Below is a small trained network, with its code and all its weights. Each question gives an input and a class and asks what happens when units are switched off, that is, made to give their printed mean instead of their output.

import numpy as np


def w(rows, s, z=0):
    codes = np.array(rows[::2]) - 128.0
    scale = np.full(codes.shape[1], s)
    scale[-1] = z or s
    return codes * scale


def f(y):
    return y / 2 * (1 + np.tanh(0.7978845608 * (y + 0.044715 * y**3)))


def log_softmax(a):
    a = a - a.max(-1, keepdims=True)
    return a - np.log(np.exp(a).sum(-1, keepdims=True))


def net(x, mask):
    res = np.array(x, float).reshape(1, 7) / 4 @ E
    y = f(res @ A[0][:, :-1].T + A[0][:, -1])
    res = res + np.where(mask, y, B[0][:, -1]) @ B[0][:, :-1]
    return log_softmax(res[-1] @ U[:, :-1].T + U[:, -1])


A, B = {}, {}
E = w([
[129,123,143,131,124,106,143,137],'x0',
[127,135,112,121,135,153,97,140],'x1',
[132,146,125,110,136,144,128,137],'x2',
[129,133,140,123,130,117,130,149],'x3',
[92,36,121,89,241,116,123,111],'x4',
[228,141,138,200,220,150,110,119],'x5',
[61,157,4,183,185,100,176,196],'x6',
],0.013)
A[0] = w([
[103,21,182,12,111,143,107,139,234],'neuron 0',
[215,142,193,143,98,146,88,116,252],'neuron 1',
[74,155,109,96,3,116,118,152,254],'neuron 2',
[176,225,72,242,139,121,157,152,153],'neuron 3',
[170,56,142,114,248,115,118,128,5],'neuron 4',
[42,108,68,123,155,120,168,156,129],'neuron 5',
[97,96,134,45,132,111,119,75,147],'neuron 6',
],0.016,0.0052)
B[0] = w([
[42,154,183,149,146,110,20,150,247],'neuron 0',
[240,139,201,111,107,130,105,64,245],'neuron 1',
[70,145,128,142,154,202,221,58,253],'neuron 2',
[122,56,150,192,133,179,126,255,253],'neuron 3',
[59,159,124,133,107,199,216,71,234],'neuron 4',
[141,131,6,69,115,62,135,167,235],'neuron 5',
[95,96,158,176,166,89,93,124,194],'neuron 6',
],0.018,0.021)
U = w([
[112,201,216,142,98,179,135,57,197],'0',
[86,88,197,202,134,114,45,215,200],'1',
[92,136,97,133,100,165,216,168,99],'2',
[92,162,80,53,113,10,110,156,2],'3',
[255,132,194,134,50,135,105,135,157],'4',
],0.01,0.0023)

Each question gives the input, the list of numbers given to net, and the class t.
The units are the neurons (one row each of A and B). Each row of codes is followed by its name. A weight is (code - 128) times the scale printed after its matrix; where a second scale follows, it is the last column's (A, B and U).
mask holds one flag per neuron, in row order. A switched-off neuron (its flag False) gives its mean, the last column of its row in B, instead of its output. The means were averaged over made-up inputs and are rounded, as every weight is.
A unit's drop is (log p(t) with every unit on - log p(t) with that unit switched off) / (log p(t) with every unit on - log p(t) with every unit switched off).
The circuit of an input: a set's keep is (log p(t) with only the set's units on - log p(t) with every unit switched off) / (log p(t) with every unit on - log p(t) with every unit switched off). Starting from all 7 units, units are removed one at a time, each time the one whose removal leaves the highest keep (on an exact tie, the one counted first), for as long as the keep stays at least 0.8.
units of the circuit, in order: the units of the circuit, biggest drop first
k most important neurons: the k neurons with the biggest drops, biggest first
drop of u: that unit's drop, to one decimal
input [7,7,-8,-5,6,-8,6], class 3: units of the circuit, in order => (neuron 5)
input [7,-6,5,-6,3,-1,-5], class 1: 2 most important neurons => (neuron 0; neuron 2)
input [4,0,8,7,4,-3,1], class 3: units of the circuit, in order => (neuron 3; neuron 5)
input [-7,-3,0,-6,1,-4,0], class 1: 4 most important neurons => (neuron 4; neuron 1; neuron 6; neuron 0)
input [-7,-1,0,7,2,7,3], class 2: 2 most important neurons => (neuron 4; neuron 0)
input [-5,4,-5,-7,1,2,3], class 2: 2 most important neurons => (neuron 0; neuron 6)
input [-4,2,4,-8,0,1,2], class 1: 4 most important neurons => (neuron 2; neuron 4; neuron 1; neuron 5)
input [-4,-4,-6,0,-7,2,2], class 1: 2 most important neurons => (neuron 3; neuron 4)
input [1,5,0,-8,6,-3,1], class 3: units of the circuit, in order => (neuron 3; neuron 5)
input [-1,7,7,1,2,-7,-5], class 1: 2 most important neurons => (neuron 0; neuron 6)
input [-7,3,4,5,8,-7,2], class 3: 2 most important neurons => (neuron 5; neuron 3)
input [-6,1,-6,-4,-6,3,-1], class 4: 2 most important neurons => (neuron 1; neuron 0)
input [-3,-7,2,6,1,-1,3], class 3: 2 most important neurons => (neuron 4; neuron 2)
input [-6,5,6,0,8,-5,3], class 3: units of the circuit, in order => (neuron 5)
input [3,0,8,5,5,3,2], class 2: 2 most important neurons => (neuron 4; neuron 1)
input [-6,8,-3,-6,8,3,2], class 2: 2 most important neurons => (neuron 4; neuron 1)
input [0,5,-3,1,3,1,3], class 2: 2 most important neurons => (neuron 0; neuron 4)
input [8,-3,0,-7,3,-6,7], class 3: drop of neuron 5 => 0.6
input [-8,-1,-4,-3,6,-4,-7], class 1: drop of neuron 6 => 0.0
input [7,-4,-3,-6,-3,1,-7], class 4: units of the circuit, in order => (neuron 1)
input [-7,1,-8,4,-8,1,-5], class 4: drop of neuron 0 => 0.3
